[[ 39  29  -5   5  10 -32  23 -18 -32 -48 -17   2]
 [-30  12 -25  18  34  41  10  31  16   2  34  13]
 [  7  33  16 -43  -8 -59   0 -20 -35  21   7  11]
 [-32  20  -7 -32   7  -9  18  20   1  14  38  10]
 [ 12  19 -11  31  31  -6  11   8 -33 -88 -24 -12]]
=>
[[  2  13  11  10 -12]
 [-17  34   7  38 -24]
 [-48   2  21  14 -88]
 [-32  16 -35   1 -33]
 [-18  31 -20  20   8]
 [ 23  10   0  18  11]
 [-32  41 -59  -9  -6]
 [ 10  34  -8   7  31]
 [  5  18 -43 -32  31]
 [ -5 -25  16  -7 -11]
 [ 29  12  33  20  19]
 [ 39 -30   7 -32  12]]

[[ -9 -18  22  -5  18 -48  19   3   0 -29]
 [ 49  -2   9  19  29 -46  12 -14  48 -10]
 [ 32 -38  -5  41  49 -15  -4  -5  65  15]
 [-16  40  -4   5  12  73  -7   1 -37  -8]
 [ 14  17  60  29  28 -42  58 -53   5  22]
 [ -8   4  54   4  24  34  52 -59 -20  -1]
 [ 52 -31 -21  -2 -11  36 -17  16  74 -26]]
=>
[[-29 -10  15  -8  22  -1 -26]
 [  0  48  65 -37   5 -20  74]
 [  3 -14  -5   1 -53 -59  16]
 [ 19  12  -4  -7  58  52 -17]
 [-48 -46 -15  73 -42  34  36]
 [ 18  29  49  12  28  24 -11]
 [ -5  19  41   5  29   4  -2]
 [ 22   9  -5  -4  60  54 -21]
 [-18  -2 -38  40  17   4 -31]
 [ -9  49  32 -16  14  -8  52]]

[[-51 -31  -8  38 -32   2 -18   9 -45  36 -19 -18  15   7]
 [-48 -25  -7  14  12  -2 -23 -26 -40 -26 -11 -12  20  -5]
 [ 20  -5   7  48 -35   5  14 -37 -40 -74  -8  -7   7  -5]]
=>
[[  7  -5  -5]
 [ 15  20   7]
 [-18 -12  -7]
 [-19 -11  -8]
 [ 36 -26 -74]
 [-45 -40 -40]
 [  9 -26 -37]
 [-18 -23  14]
 [  2  -2   5]
 [-32  12 -35]
 [ 38  14  48]
 [ -8  -7   7]
 [-31 -25  -5]
 [-51 -48  20]]

[[ 10  -1 -24  74 -16  -6  22 -36]
 [-15 -40  63   0  26 -26   5 -32]
 [  3  36 -52  56 -14   8  22 -15]]
=>
[[-36 -32 -15]
 [ 22   5  22]
 [ -6 -26   8]
 [-16  26 -14]
 [ 74   0  56]
 [-24  63 -52]
 [ -1 -40  36]
 [ 10 -15   3]]

[[  4  58 -61  -9 -40  30]
 [-72 -56  57  30 -37  66]
 [-49 -35  51  52 -29  80]
 [-73  -9  54  36 -33  93]
 [-45  -3  49  33 -35  99]]
=>
[[ 30  66  80  93  99]
 [-40 -37 -29 -33 -35]
 [ -9  30  52  36  33]
 [-61  57  51  54  49]
 [ 58 -56 -35  -9  -3]
 [  4 -72 -49 -73 -45]]

[[ 53  10  74 -51   7  16 -28  24  -5  -9]
 [ 75  -6  74 -64  50  89 -12   3 -64  36]
 [  2  15  74 -39 -49 -76 -56  56  70 -71]
 [ 11  27  74 -14 -16 -27 -26  32  31 -30]
 [ 56 -26  74 -78   1  16 -52  22 -17 -11]
 [ 24 -25  74 -45  16  35  -7 -15 -37  20]]
=>
[[ -9  36 -71 -30 -11  20]
 [ -5 -64  70  31 -17 -37]
 [ 24   3  56  32  22 -15]
 [-28 -12 -56 -26 -52  -7]
 [ 16  89 -76 -27  16  35]
 [  7  50 -49 -16   1  16]
 [-51 -64 -39 -14 -78 -45]
 [ 74  74  74  74  74  74]
 [ 10  -6  15  27 -26 -25]
 [ 53  75   2  11  56  24]]

[[ 33  48  17 -12 -19  10  43  44]
 [ 29  16  32  14 -28 -12 -19  76]
 [ 62 -28  10 -31 -55  55  18  15]
 [  4  73 -22   8 -34 -66 -16  34]]
=>
[[ 44  76  15  34]
 [ 43 -19  18 -16]
 [ 10 -12  55 -66]
 [-19 -28 -55 -34]
 [-12  14 -31   8]
 [ 17  32  10 -22]
 [ 48  16 -28  73]
 [ 33  29  62   4]]
---
[[-43  57  61]
 [-19   3 -89]
 [-28 -39  11]
 [-22  -2 -31]]
=>
[ 61   3 -28]

[[ 14  29 -82  37 -23]
 [ 33  14  25 -22   8]]
=>
[-23 -22]

[[  1  29]
 [ 15 -16]
 [ 75 -98]]
=>
[29 15]

[[  6 -13  15]
 [  5 -92 -73]
 [ -2 -79  48]
 [  5  23 -24]]
=>
[ 15 -92  -2]

[[-36 -54 -63 -46]
 [-78 -32 -70 -28]
 [ -6 -13   9 -67]
 [-72  10 -43 -75]]
=>
[-46 -70 -13 -72]

[[-73 -12 -13 -38]
 [ 33 -58 -37 -24]
 [ 56 -56 -65  39]
 [-31  -2 -37 -34]
 [-54  22 -79 -61]]
=>
[-38 -37 -56 -31]

[[-88 -11]
 [-86 -36]
 [-89  32]
 [ 94 -99]]
=>
[-11 -86]

[[-38  46]
 [-98 -23]
 [-53  97]]
=>
[ 46 -98]

[[-81 -60  -8]
 [-26 -26   2]
 [ 76  69 -31]
 [-74 -17  14]]
=>
[ -8 -26  76]
---
[[ 22 -33 -31]
 [-27  74  50]
 [ 10 -11 -17]]
=>
[[-33 -31]
 [ 74  50]]

[[ 38 -63 -42]
 [-93 -53  79]]
=>
[[-63 -42]
 [-53  79]]

[[-28  12 -76  31]
 [ 80 -50  -9 -70]
 [-65   3  38  75]]
=>
[[ 12 -76]
 [-50  -9]]

[[ 47 -22   9 -25]
 [ 58  46  46  65]
 [  7   6  24 -72]
 [ 43  71  74  38]]
=>
[[-22   9]
 [ 46  46]]

[[  8 -11 -48 -49]
 [ 27  79  24 -30]]
=>
[[-11 -48]
 [ 79  24]]

[[32 91 18]
 [47 83  8]
 [59 72  7]
 [92 28 -2]]
=>
[[91 18]
 [83  8]]
